In the rows, zero is written as 128.
[ 92, 104,  99, 113, 138, 150, 138,  87,  97,  90, 138, 138, 135, 112, 136,
 107,  98, 146,  95, 144, 141,  71, 180, 139, 151, 101,  96,  72, 103, 153,
 142, 113,  92, 117, 107, 128]  kore
[131, 104, 103,  96, 155, 116, 132, 167, 167,  73, 104, 128, 126, 145, 148,
 158, 142, 122, 116, 134, 163, 113,  89, 111, 125, 108,  95,  71, 115, 126,
 128, 105, 107, 102,  97,  61]  losu
[179, 131, 165, 179, 133, 140, 122, 165, 141, 129, 139, 131,  56, 168, 148,
 106,  86, 143, 103, 103, 119, 125, 121, 156, 161, 132, 134, 123, 103,  99,
 154, 105, 141, 143, 168, 139]  vemed
[176, 110, 145, 197, 119, 150,  70, 162, 143, 134, 151, 109,  88, 240, 121,
 115, 104, 133,  77, 139, 151, 125, 115, 137,  92, 135, 139, 126, 135,  92,
 182,  83,  91, 156, 163, 153]  gir
[108, 119, 130, 130, 130, 173, 131, 138, 126,  78, 101, 140, 134,  93, 146,
 176, 125, 165, 111, 110, 172, 102,  93,  89, 116, 117,  83,  75, 117, 110,
 153, 161,  79, 124, 135, 136]  Nuso
[ 91,  94, 111, 149, 104,  54, 156, 104, 126, 174,  93, 137, 153, 181, 116,
 139,  98, 139, 129, 102, 149, 114, 133,  70,  95,  62, 171, 133, 105, 118,
  42, 165, 133,  99, 143, 156]  bivi
[104, 142, 133, 132, 108, 143, 137, 184,  84, 184,  52, 125,  56,  60, 112,
 155,  50, 140, 125, 161, 118, 124, 129, 184, 136,  71,  51, 123, 106, 130,
 170, 169,  73,  54, 119, 126]  kore
[110, 130, 110, 112, 103, 170, 100,  80, 117, 143, 159, 108, 145, 147, 103,
  93, 155,  90, 113, 173, 144, 102, 152, 194,  99, 145, 125, 127, 127, 128,
 164, 124,  91, 151, 135, 120]  kovu
[123,  61, 110, 167, 141, 135, 147, 130, 123, 161,  24, 124,  67,  66, 129,
 157, 111,  95,  95, 158, 146, 119, 128, 188,  99,  98, 151, 138, 125, 129,
 124, 166, 122,  60, 125, 159]  bivi
[192, 122, 167, 166, 118, 194, 100, 152, 134, 113, 125, 176,  65, 216, 132,
 132,  61, 126,  94, 130, 142, 102, 147, 178, 109, 114, 134, 128, 130, 109,
 202,  43, 126, 163, 143, 128]  gir
[183, 146, 159, 156, 125, 182,  64, 178, 112, 156, 141, 143,  81, 204, 122,
  88,  63, 133, 124, 142, 156,  84, 140, 176,  95, 123,  97, 131, 112, 102,
 186,  83, 118, 172, 167, 150]  gir
[ 94, 102,  99, 142, 120, 169, 114, 139, 161,  78,  67, 118, 153, 126, 161,
 180,  99, 106, 119, 102, 145,  92, 114, 133, 125, 107,  81,  73,  80, 158,
 147, 151,  76, 102,  78, 126]  kovu
[127,  98,  99, 115, 149, 152, 117, 107, 112,  85, 156, 131, 157, 130,  97,
 109, 142, 147, 135, 132, 174,  97, 153, 129, 115, 147, 128, 112, 106, 134,
 128, 120, 121, 128, 127, 135]  bivi
[ 61, 104,  84, 147, 101,  77, 129, 124, 146, 165,  94, 131, 184, 201, 113,
 153,  92, 149, 136, 118, 129, 102, 119,  60,  95,  42, 158, 132, 104, 140,
  79, 137, 117, 103, 115, 154]  gir
[153, 120, 163, 112, 123, 125, 128, 126, 100, 153,  73,  93, 205, 134,  47,
 154,  19, 101, 105, 129, 159, 127, 108, 148, 139, 145,  73, 150, 112,  86,
 123,  89,  91,  88, 109, 142]  fone
[176, 127, 167, 166, 138, 118, 127, 155, 106, 135, 145, 154,  58, 197,  79,
 136,  96, 168,  75, 105, 129, 135, 140, 138, 146,  98, 148, 125, 129, 113,
 147, 121, 148,  94, 162, 123]  kore
[111, 125, 120,  96, 143, 147, 101, 142, 151,  98,  53, 119, 193, 120, 146,
 160,  97, 113, 125, 145, 144, 123, 107, 118,  91, 103, 101, 119, 131, 125,
 131, 141,  97, 109,  93,  97]  losu
[112,  97, 121, 129, 120, 160, 116, 161, 145,  66,  84, 134, 133, 109, 176,
 166,  93, 135, 134, 130, 163, 100, 124,  92,  91, 105,  89,  86, 115, 134,
 130, 114, 107, 121,  94, 125]  bivi
[156, 131, 150,  75, 132, 168,  99, 105, 158, 115, 136, 108, 157, 112,  36,
 152, 140, 118, 132, 155, 162,  98,  96, 150, 152, 166,  70, 140, 134,  86,
 193, 122, 127, 198, 164, 155]  losu
[192, 116, 155, 185, 110, 136,  90, 176, 142, 112, 144, 163,  33, 201, 143,
  99, 103, 126, 145, 142, 152, 151, 164, 176, 126, 151, 129, 132, 128, 103,
 164,  53, 158, 133, 104, 140]  bivi
[119, 124, 143,  88, 117, 177,  97, 108, 149, 115,  91,  94, 166,  67,  66,
 163, 127, 103, 152, 158, 164, 114, 134, 151, 144, 164,  78, 155, 152, 100,
 169, 131, 144, 179, 128, 172]  bivi
[105, 116, 118, 122, 116, 158, 141,  41,  81, 113, 134, 123, 120, 131, 131,
 108, 109, 128, 102, 161, 163,  89, 148, 161, 136, 108,  91, 112, 128, 123,
 177, 106,  77, 126, 138, 145]  kore
[149, 137, 163, 111, 124, 177, 109, 114, 162, 127, 119,  86, 148, 142,  50,
 144, 143, 113, 124, 147, 126,  97, 133, 138, 152, 161,  93, 129, 150,  77,
 179, 131, 138, 206, 140, 165]  nunuf
[153, 109, 139,  91,  90, 108, 174, 103, 140, 171,  97,  95, 201, 155,  49,
 179,  70,  80, 111, 119, 154, 128,  99, 135, 156, 145,  96, 121,  89,  84,
 106,  84,  93, 122, 139, 102]  nunuf
[179, 148, 173, 153, 114, 162,  92, 147, 112, 139, 162, 112,  99, 214,  89,
  92, 101, 119, 118, 120, 138, 105, 123, 162,  93, 157,  89, 160, 106,  94,
 166,  98, 132, 138, 134, 143]  fone
[104, 113, 137, 100, 148, 138, 109,  93, 124, 103, 180,  97, 128, 129, 110,
  95, 141, 143, 121, 118, 157,  96, 157, 133, 148, 150, 114, 108, 108, 134,
 161, 114, 109, 142, 164, 124]  bivi
[125,  90, 136, 159, 164, 160, 144, 185, 100, 160,  75, 104,  36,  88,  86,
 127, 105, 122, 110, 181, 126, 117, 124, 204, 119, 103, 112, 114, 130, 129,
 149, 151, 100,  44,  94, 134]  fone
[140, 155, 188, 106, 121, 150, 133, 101, 136, 135,  97, 105, 125, 114,  71,
 179, 131, 118, 113, 139, 150, 124,  92, 118, 157, 112,  88, 125, 179,  93,
 142, 150, 156, 170, 153, 143]  kore
[ 88, 124, 134, 168, 151, 158, 123, 161, 107, 165,  56, 117,  96,  41, 106,
 149,  52, 159, 115, 158,  93, 127, 104, 151, 144,  88, 126, 140, 123, 143,
 166, 156,  92,  70, 146, 173]  vemed
[ 89, 131, 133, 105, 134, 127, 127,  89, 122, 117, 151, 113, 166, 104, 113,
 120, 111, 136,  99, 140, 106, 107, 161, 107, 153, 127, 102, 108, 134, 138,
 130, 102, 104, 148, 124, 125]  kore
[102, 119,  85, 110, 122, 172, 100, 141, 135,  82,  70, 132, 175, 127, 142,
 181, 117, 105, 138, 145, 166, 119, 119, 130, 110, 111, 104, 114, 146, 145,
 135, 113, 111, 110,  80, 115]  kovu
[ 68, 112,  97, 159,  97,  62, 157, 124, 150, 182,  82, 134, 185, 170, 132,
 120,  69, 141, 156, 104, 117, 113, 126,  75, 126,  52, 174, 139,  77, 111,
  40, 179, 129,  96, 132, 170]  vemed
[103, 104, 126, 139, 144, 165, 115, 171, 135,  84,  94, 104, 126, 127, 168,
 174, 115, 169, 113,  96, 165, 117, 117, 106, 122, 102, 100,  74, 104, 126,
 129, 176,  94,  99, 119, 105]  Nuso
[ 51, 134,  86, 143,  96,  92, 138, 121, 124, 185,  90, 111, 175, 171, 136,
 132,  76, 146, 162, 104, 135, 119, 130,  71, 141,  56, 152, 138, 100, 133,
  41, 190, 119, 125, 149, 175]  vemed
[119, 129, 123, 129, 133, 136, 149, 146,  87, 190,  62, 112,  69,  88,  99,
 130, 110, 139, 126, 176, 115,  98, 118, 168, 111,  86,  94, 131, 125, 115,
 157, 160, 112,  86, 130, 143]  nunuf
[142, 108, 149, 102, 133, 119, 145, 117, 137, 133, 131, 105, 183, 100,  35,
 161,  86, 115, 155, 139, 162, 129,  99, 140, 154, 162,  85, 116, 100, 111,
 121,  55, 117, 121, 116, 101]  bivi
[ 67, 131, 101, 114,  96,  62, 111, 160, 159, 193, 117, 104, 183, 186, 100,
 119, 108, 114, 164, 118, 124, 109, 132, 105, 112,  81, 125, 127,  89, 112,
  75, 160, 113, 107, 124, 115]  kovu
[142, 117, 151,  84, 129, 142,  92, 107, 171, 118, 113, 106, 175, 119,  70,
 158, 130,  98, 121, 147, 173, 116,  78, 130, 138, 158,  94, 135, 128,  99,
 171, 122, 125, 153, 163, 156]  losu
[ 71, 138, 149, 106, 119,  78, 112, 138, 122, 173, 131,  94, 187, 171,  80,
 108,  95, 139, 130, 113, 125, 119, 139,  63, 123,  96, 131, 138, 124, 116,
  70, 177, 120, 105, 137, 164]  fone
[114, 120,  98, 103, 103, 186, 118,  97, 102, 110, 158, 111, 170, 185, 134,
 105, 122, 134, 156, 151, 170,  73, 151, 114,  92, 120, 100,  99, 100, 129,
 128, 121,  93, 168, 132, 140]  nunuf
[112, 135, 132, 115, 101, 148, 118,  87, 105, 131, 146, 135, 180, 169, 124,
  87,  94, 134,  92, 126, 124,  84, 171, 104,  97, 124, 129, 101,  94, 124,
 140, 144,  74, 143, 145, 149]  nunuf
[ 85, 118, 110, 138, 138, 120, 151, 148,  89, 187,  41, 130,  62,  29, 132,
 176, 118, 145, 100, 161, 119, 113, 104, 152, 117,  79,  98, 120, 144, 139,
 121, 154, 128,  77, 116, 121]  Nuso
[141, 146, 172, 168, 108, 141,  78, 144, 141, 158, 152, 148,  90, 203, 109,
 116, 105, 124,  95, 115, 141, 113, 135, 131, 119, 147, 126, 119, 133,  97,
 157,  71, 138, 168, 165, 128]  Nuso
[112, 136, 125, 120, 135, 115, 126, 146, 105, 115,  42, 142, 156,  97, 141,
 161,  73, 122,  95, 116, 155, 139, 129, 103, 151,  93,  95,  98, 135, 127,
 108, 163,  95,  68, 106, 137]  kore
[147, 107, 132,  82,  93,  97, 160,  71, 147, 147, 108, 135, 221, 123,  64,
 172,  74, 107, 105, 131, 119, 134, 114, 137, 130, 135, 114, 155,  89, 110,
 112,  98, 110, 134, 118, 112]  losu
[119, 116, 147, 126, 113, 117, 152, 134, 151, 152, 101, 100, 179, 117,  76,
 142,  50, 121, 129, 141, 132, 135, 107, 145, 173, 118, 121, 113,  96,  90,
 119, 101,  99, 110, 128, 113]  vemed
[ 88, 119, 111, 143,  96,  78, 135,  94, 140, 178, 119, 124, 188, 185,  94,
 117, 124, 113, 125, 112, 130, 132, 146, 112, 121,  95, 172, 109,  99, 127,
  59, 203,  97, 112, 124, 151]  kovu
[130,  99, 125,  71, 136,  91, 156,  92, 156, 172,  90,  93, 206, 128,  68,
 162,  81,  94, 146, 136, 132, 126, 107, 164, 150, 121, 111, 168, 102, 100,
 100,  86, 129, 123, 131,  88]  losu
[131, 134, 145,  66, 150, 152, 100, 142, 145, 111, 136,  75, 141, 119,  56,
 127, 156, 105, 158, 145, 175,  82, 107, 136, 166, 164,  54, 149, 150,  80,
 157, 108, 176, 166, 135, 162]  fone
[ 75, 118, 114, 129, 123, 135, 119, 154, 154,  94,  72, 134, 170, 119, 187,
 166,  97, 136, 121, 101, 145, 119, 130,  78, 119, 106, 103,  91, 123, 112,
 116, 134,  81, 115, 104, 110]  Nuso
[125, 118, 138,  83, 106, 172,  72, 151, 173, 115, 145,  71, 135, 113,  94,
 174, 140, 108, 109, 155, 162,  97,  97, 131, 144, 154,  68, 117, 133, 126,
 194,  88, 144, 189, 149, 143]  gir
[128, 127, 160, 107, 129, 155,  96, 130, 148, 134,  98, 102, 132, 103,  45,
 153, 143,  84,  89, 145, 142, 113, 106, 132, 139, 165, 107, 164, 167,  98,
 167, 130, 154, 136, 142, 188]  fone
[140, 135, 176,  88, 138, 157, 128, 101, 146, 130, 117,  92, 154, 139,  57,
 166, 142, 116, 130, 128, 166, 100,  79, 104, 154, 138, 102, 124, 149,  88,
 163, 128, 145, 165, 183, 153]  nunuf
[132, 133, 132, 152, 105, 133, 162, 147,  92, 197,  14, 135,  71,  70, 128,
 161, 111, 111, 125, 188, 126, 142,  83, 142,  85,  82, 108, 139, 157,  99,
 136, 188,  91,  78, 126, 172]  nunuf
[ 74, 124, 138, 124, 139, 152, 123,  73,  95, 131, 135, 124, 114, 123, 123,
 103, 108, 141, 107, 157, 134,  87, 162, 140, 138,  82, 123,  96, 134, 157,
 150, 135, 104, 113, 136, 138]  kore
[122, 106, 122, 140,  97, 150, 103, 148, 141, 117,  74, 158, 152, 128, 170,
 157,  62,  98, 117, 148, 174, 121,  87, 104,  92, 107, 107, 106, 115, 127,
 158,  82,  70, 103, 126, 166]  gir
[140, 132, 163, 102, 116, 119, 118, 134, 158, 112, 137, 121,  92, 102,  85,
 143, 157, 125, 129, 126, 159, 118, 112, 124, 161, 151,  88, 120, 129,  99,
 170, 122, 160, 150, 144, 145]  bivi
[127, 115, 112, 129, 145, 132, 154, 177,  71, 172,  67, 109,  55,  92,  88,
 145,  94, 113, 123, 151, 171, 120,  86, 174, 139, 108,  68, 125, 119, 120,
 134, 145,  82,  38, 126, 141]  fone
[169, 170, 158, 174, 126, 158,  81, 165, 112, 137, 140, 161,  51, 182, 105,
  98, 114, 132, 106, 110, 117, 106, 130, 166, 108, 135,  91, 145, 102, 123,
 197, 109, 138, 110, 144, 134]  kore
[118, 102, 134, 156, 134, 126, 139, 160, 100, 174,  48, 154,  42,  64, 148,
 154,  66, 134, 133, 203, 136, 149, 106, 179, 134,  65, 125, 113, 144, 157,
 156, 101, 112,  51,  95, 156]  gir
[116,  91,  89, 141, 140, 100, 154, 145, 144, 152,  61, 117,  79, 111, 131,
 139, 140, 135, 143, 167, 124, 108, 101, 166, 105,  73, 103, 129, 102, 113,
 130, 176, 113,  83,  97, 129]  losu
[171, 107, 143, 172,  95, 146, 127, 156, 126, 135, 144, 139,  52, 184, 101,
 134,  88, 135, 111, 127, 143, 131, 151, 168, 117, 136, 115, 126, 105, 102,
 162,  88,  99, 136, 138, 119]  bivi
[104, 127,  99, 151, 101, 184, 118, 136,  94, 154,  81, 120,  81, 116, 113,
 175, 104, 111, 121, 157, 151, 124,  99, 185, 111, 107,  84, 115, 121, 156,
 176, 142,  53,  93, 122, 132]  kovu
[114, 103, 122, 148, 136, 133, 129, 182, 137, 159, 104,  87,  80,  93,  69,
 163, 151, 142, 148, 175, 148, 132,  74, 160, 128, 101, 104,  94, 126, 114,
 149, 192,  90,  83, 128, 141]  kovu
[ 98, 115, 119, 164, 144, 129, 161, 163, 103, 167,  31, 138,  59,  32, 126,
 165,  79, 152,  83, 163, 102, 133, 109, 135, 152,  65, 146, 118, 157, 128,
 124, 186, 106,  81, 143, 171]  vemed
[106,  90, 117, 142, 159, 115, 159, 170, 110, 152,  49, 131,  64,  78,  97,
 148, 114, 124,  98, 142, 129, 106, 105, 144, 121,  83, 124, 131, 125, 126,
 126, 176, 121,  29, 113, 160]  fone
